Below is a small trained network, with its code and all its weights. Each question gives an input and a class and asks what happens when units are switched off, that is, made to give their printed mean instead of their output.

import numpy as np


def w(rows, s, z=0):
    codes = np.array(rows[::2]) - 128.0
    scale = np.full(codes.shape[1], s)
    scale[-1] = z or s
    return codes * scale


def f(y):
    return y / 2 * (1 + np.tanh(0.7978845608 * (y + 0.044715 * y**3)))


def log_softmax(a):
    a = a - a.max(-1, keepdims=True)
    return a - np.log(np.exp(a).sum(-1, keepdims=True))


def net(x, mask):
    res = np.array(x, float).reshape(1, 4) / 4 @ E
    y = f(res @ A[0][:, :-1].T + A[0][:, -1])
    res = res + np.where(mask, y, B[0][:, -1]) @ B[0][:, :-1]
    return log_softmax(res[-1] @ U[:, :-1].T + U[:, -1])


A, B = {}, {}
E = w([
[36,156,177,79],'x0',
[88,103,2,90],'x1',
[141,250,116,82],'x2',
[140,90,136,10],'x3',
],0.0078)
A[0] = w([
[140,123,155,61,149],'n1',
[142,81,143,105,194],'n2',
[49,78,160,183,150],'n3',
[99,10,42,97,175],'n4',
[140,132,163,97,116],'n5',
[106,118,187,116,95],'n6',
[244,143,102,219,168],'n7',
[165,167,173,33,172],'n8',
[67,44,55,122,171],'n9',
[79,127,167,179,110],'n10',
[143,147,229,29,199],'n11',
[102,175,112,144,117],'n12',
[92,45,73,108,187],'n13',
[66,66,141,140,124],'n14',
[73,153,39,171,255],'n15',
[157,217,142,132,123],'n16',
[96,70,91,154,92],'n17',
[149,131,154,78,187],'n18',
[109,196,74,171,154],'n19',
[195,91,104,166,199],'n20',
[179,241,76,125,118],'n21',
[169,71,130,239,183],'n22',
[103,144,141,132,183],'n23',
[192,129,181,182,87],'n24',
[140,132,143,91,154],'n25',
[226,107,163,146,189],'n26',
[104,54,73,120,157],'n27',
[166,184,176,19,186],'n28',
[128,139,254,96,156],'n29',
[89,178,97,169,165],'n30',
[176,197,89,153,149],'n31',
[184,115,94,206,125],'n32',
[55,130,180,166,151],'n33',
],0.0098,0.0032)
B[0] = w([
[101,133,129,97,172],'n1',
[96,119,102,108,166],'n2',
[86,101,105,206,177],'n3',
[102,47,7,19,216],'n4',
[102,159,142,115,149],'n5',
[83,152,127,136,156],'n6',
[250,51,200,127,220],'n7',
[115,187,177,76,218],'n8',
[97,60,10,83,195],'n9',
[87,130,118,198,158],'n10',
[34,221,192,71,255],'n11',
[154,164,125,164,150],'n12',
[112,67,34,69,189],'n13',
[122,112,74,159,160],'n14',
[231,124,53,161,206],'n15',
[143,168,115,89,195],'n16',
[132,94,97,107,149],'n17',
[105,145,133,93,173],'n18',
[210,172,89,155,183],'n19',
[135,70,168,105,181],'n20',
[235,201,108,121,212],'n21',
[128,45,211,151,214],'n22',
[124,143,129,159,152],'n23',
[99,52,155,144,185],'n24',
[118,136,137,104,151],'n25',
[103,86,185,166,203],'n26',
[111,72,60,74,175],'n27',
[128,190,187,64,240],'n28',
[4,197,147,144,243],'n29',
[186,153,111,178,171],'n30',
[225,148,127,128,181],'n31',
[181,83,188,114,175],'n32',
[72,142,119,211,178],'n33',
],0.021,0.0073)
U = w([
[87,55,46,96,252],'0',
[207,183,82,184,59],'1',
[52,116,113,254,51],'2',
[88,186,189,89,215],'3',
[158,21,209,173,54],'4',
[121,93,47,253,6],'5',
],0.0074,0.0012)

Each question gives the input, the list of numbers given to net, and the class t.
The units are the neurons (one row each of A and B). Each row of codes is followed by its name. A weight is (code - 128) times the scale printed after its matrix; where a second scale follows, it is the last column's (A, B and U).
mask holds one flag per neuron, in row order. A switched-off neuron (its flag False) gives its mean, the last column of its row in B, instead of its output. The means were averaged over made-up inputs and are rounded, as every weight is.
A unit's drop is (log p(t) with every unit on - log p(t) with that unit switched off) / (log p(t) with every unit on - log p(t) with every unit switched off).
The circuit of an input: a set's keep is (log p(t) with only the set's units on - log p(t) with every unit switched off) / (log p(t) with every unit on - log p(t) with every unit switched off). Starting from the 12 units with the biggest drops (on a tie, the unit counted first), units are removed one at a time, each time the one whose removal leaves the highest keep (on an exact tie, the one counted first), for as long as the keep stays at least 0.8.
units of the circuit, in order: the units of the circuit, biggest drop first
k most important neurons: the k neurons with the biggest drops, biggest first
drop of u: that unit's drop, to one decimal
input [-1,4,6,3], class 1: units of the circuit, in order => n29, n21
input [-5,8,7,4], class 1: units of the circuit, in order => n21
input [-8,7,4,0], class 1: 4 most important neurons => n21, n15, n31, n19
input [3,-3,1,-8], class 2: 2 most important neurons => n33, n4
input [-4,5,2,-8], class 1: 2 most important neurons => n15, n19
input [1,3,-6,-8], class 5: 2 most important neurons => n3, n15
input [2,7,-2,-8], class 5: 2 most important neurons => n15, n30
input [2,-6,-7,-4], class 2: drop of n3 => 0.3
input [-6,-2,-4,-4], class 4: drop of n3 => 0.0
input [8,5,1,4], class 0: drop of n9 => 0.1
input [3,-2,1,-8], class 1: drop of n30 => 0.2
